Below is a small trained network, with its code and all its weights. Each question gives an input and a class and asks what happens when units are switched off, that is, made to give their printed mean instead of their output.

import numpy as np


def w(rows, s, z=0):
    codes = np.array(rows[::2]) - 128.0
    scale = np.full(codes.shape[1], s)
    scale[-1] = z or s
    return codes * scale


def f(y):
    return np.maximum(y, 0)


def log_softmax(a):
    a = a - a.max(-1, keepdims=True)
    return a - np.log(np.exp(a).sum(-1, keepdims=True))


def net(x, mask):
    res = np.array(x, float).reshape(1, 8) / 4 @ E
    y = f(res @ A[0][:, :-1].T + A[0][:, -1])
    res = res + np.where(mask, y, B[0][:, -1]) @ B[0][:, :-1]
    return log_softmax(res[-1] @ U[:, :-1].T + U[:, -1])


A, B = {}, {}
E = w([
[134,119,127,142,140,138,135,117],'x0',
[156,107,4,155,81,71,163,74],'x1',
[255,224,122,112,66,202,209,132],'x2',
[133,123,127,133,126,131,128,127],'x3',
[115,118,131,135,114,145,149,117],'x4',
[172,121,123,151,171,121,95,130],'x5',
[37,192,35,193,114,217,47,166],'x6',
[172,41,90,34,152,212,39,38],'x7',
],0.0084)
A[0] = w([
[158,77,182,79,135,85,168,127,206],'n0',
[77,167,68,167,121,203,70,165,47],'n1',
[77,92,145,130,157,117,100,136,112],'n2',
[65,62,128,161,124,87,91,120,118],'n3',
[127,118,53,118,128,107,175,112,93],'n4',
[141,104,132,89,116,139,99,126,103],'n5',
[117,168,152,172,139,83,157,160,6],'n6',
[105,148,252,107,158,211,101,162,36],'n7',
[138,124,56,126,101,96,126,103,157],'n8',
[121,156,139,174,108,103,129,154,69],'n9',
[118,167,162,174,119,108,132,151,48],'n10',
[135,114,102,62,117,167,80,94,57],'n11',
[133,118,134,74,134,171,104,117,63],'n12',
[206,200,119,116,93,201,148,142,25],'n13',
],0.015,0.0015)
B[0] = w([
[157,154,226,140,104,113,103,81,226],'n0',
[187,123,252,130,100,84,130,74,249],'n1',
[106,180,103,90,147,154,112,112,205],'n2',
[113,212,96,60,141,169,118,143,228],'n3',
[145,130,86,151,101,92,90,153,181],'n4',
[101,95,152,137,111,166,160,140,172],'n5',
[98,65,136,141,141,193,159,127,206],'n6',
[175,129,18,166,77,60,115,144,244],'n7',
[165,118,76,173,106,91,125,147,188],'n8',
[134,70,120,124,151,140,160,137,185],'n9',
[106,72,130,144,157,143,134,145,190],'n10',
[97,63,143,155,155,144,195,175,210],'n11',
[100,85,131,171,165,153,156,139,187],'n12',
[68,203,111,49,168,154,82,120,233],'n13',
],0.016,0.015)
U = w([
[182,144,253,142,100,121,120,72,188],'0',
[76,214,77,37,186,206,101,151,89],'1',
[84,28,126,185,190,220,194,196,3],'2',
[181,132,2,204,67,77,105,177,215],'3',
],0.0081,0.0016)

Each question gives the input, the list of numbers given to net, and the class t.
The units are the neurons (one row each of A and B). Each row of codes is followed by its name. A weight is (code - 128) times the scale printed after its matrix; where a second scale follows, it is the last column's (A, B and U).
mask holds one flag per neuron, in row order. A switched-off neuron (its flag False) gives its mean, the last column of its row in B, instead of its output. The means were averaged over made-up inputs and are rounded, as every weight is.
A unit's drop is (log p(t) with every unit on - log p(t) with that unit switched off) / (log p(t) with every unit on - log p(t) with every unit switched off).
The circuit of an input: a set's keep is (log p(t) with only the set's units on - log p(t) with every unit switched off) / (log p(t) with every unit on - log p(t) with every unit switched off). Starting from the 12 units with the biggest drops (on a tie, the unit counted first), units are removed one at a time, each time the one whose removal leaves the highest keep (on an exact tie, the one counted first), for as long as the keep stays at least 0.8.
circuit, biggest first: the units of the circuit, biggest drop first
most important unit: the unit with the biggest drop
top k neurons: the k neurons with the biggest drops, biggest first
drop of u: that unit's drop, to one decimal
input [6,8,1,-2,-4,4,2,-8], class 2: top 3 neurons -> (n6, n7, n9)
input [-1,-8,-7,4,-7,2,5,5], class 3: top 2 neurons -> (n7, n13)
input [3,-2,-1,-8,6,-6,-7,-8], class 2: top 2 neurons -> (n6, n1)
input [-7,-8,-7,-4,1,-1,-7,8], class 2: top 3 neurons -> (n11, n12, n1)
input [-1,5,-5,-8,3,8,-2,7], class 2: circuit, biggest first -> (n11)
input [2,1,-3,3,7,5,0,2], class 1: top 2 neurons -> (n7, n1)
input [7,-1,-7,-7,-5,-3,-6,7], class 1: top 2 neurons -> (n3, n1)
input [3,-4,3,3,-5,2,3,3], class 3: top 3 neurons -> (n7, n0, n3)
input [3,7,-8,-7,-3,7,-4,7], class 1: top 2 neurons -> (n3, n7)
input [1,-8,4,-5,-4,5,-6,8], class 2: top 4 neurons -> (n11, n12, n1, n5)
input [6,-8,7,5,7,4,3,-1], class 3: top 2 neurons -> (n7, n3)
input [-7,-1,7,-5,4,3,-5,-5], class 1: top 2 neurons -> (n13, n1)
input [6,-2,-1,7,5,-1,-3,5], class 2: top 3 neurons -> (n1, n11, n12)
input [7,-7,1,-1,-1,8,2,-8], class 2: most important unit -> n6
input [6,-5,-4,-7,-4,-8,5,-2], class 0: top 3 neurons -> (n1, n13, n8)
input [-1,-8,3,7,7,-3,1,3], class 3: drop of n7 -> 1.4
input [-5,-3,1,1,3,2,6,2], class 0: drop of n1 -> 1.5
input [-5,-6,3,2,2,-7,8,8], class 0: drop of n9 -> 0.1
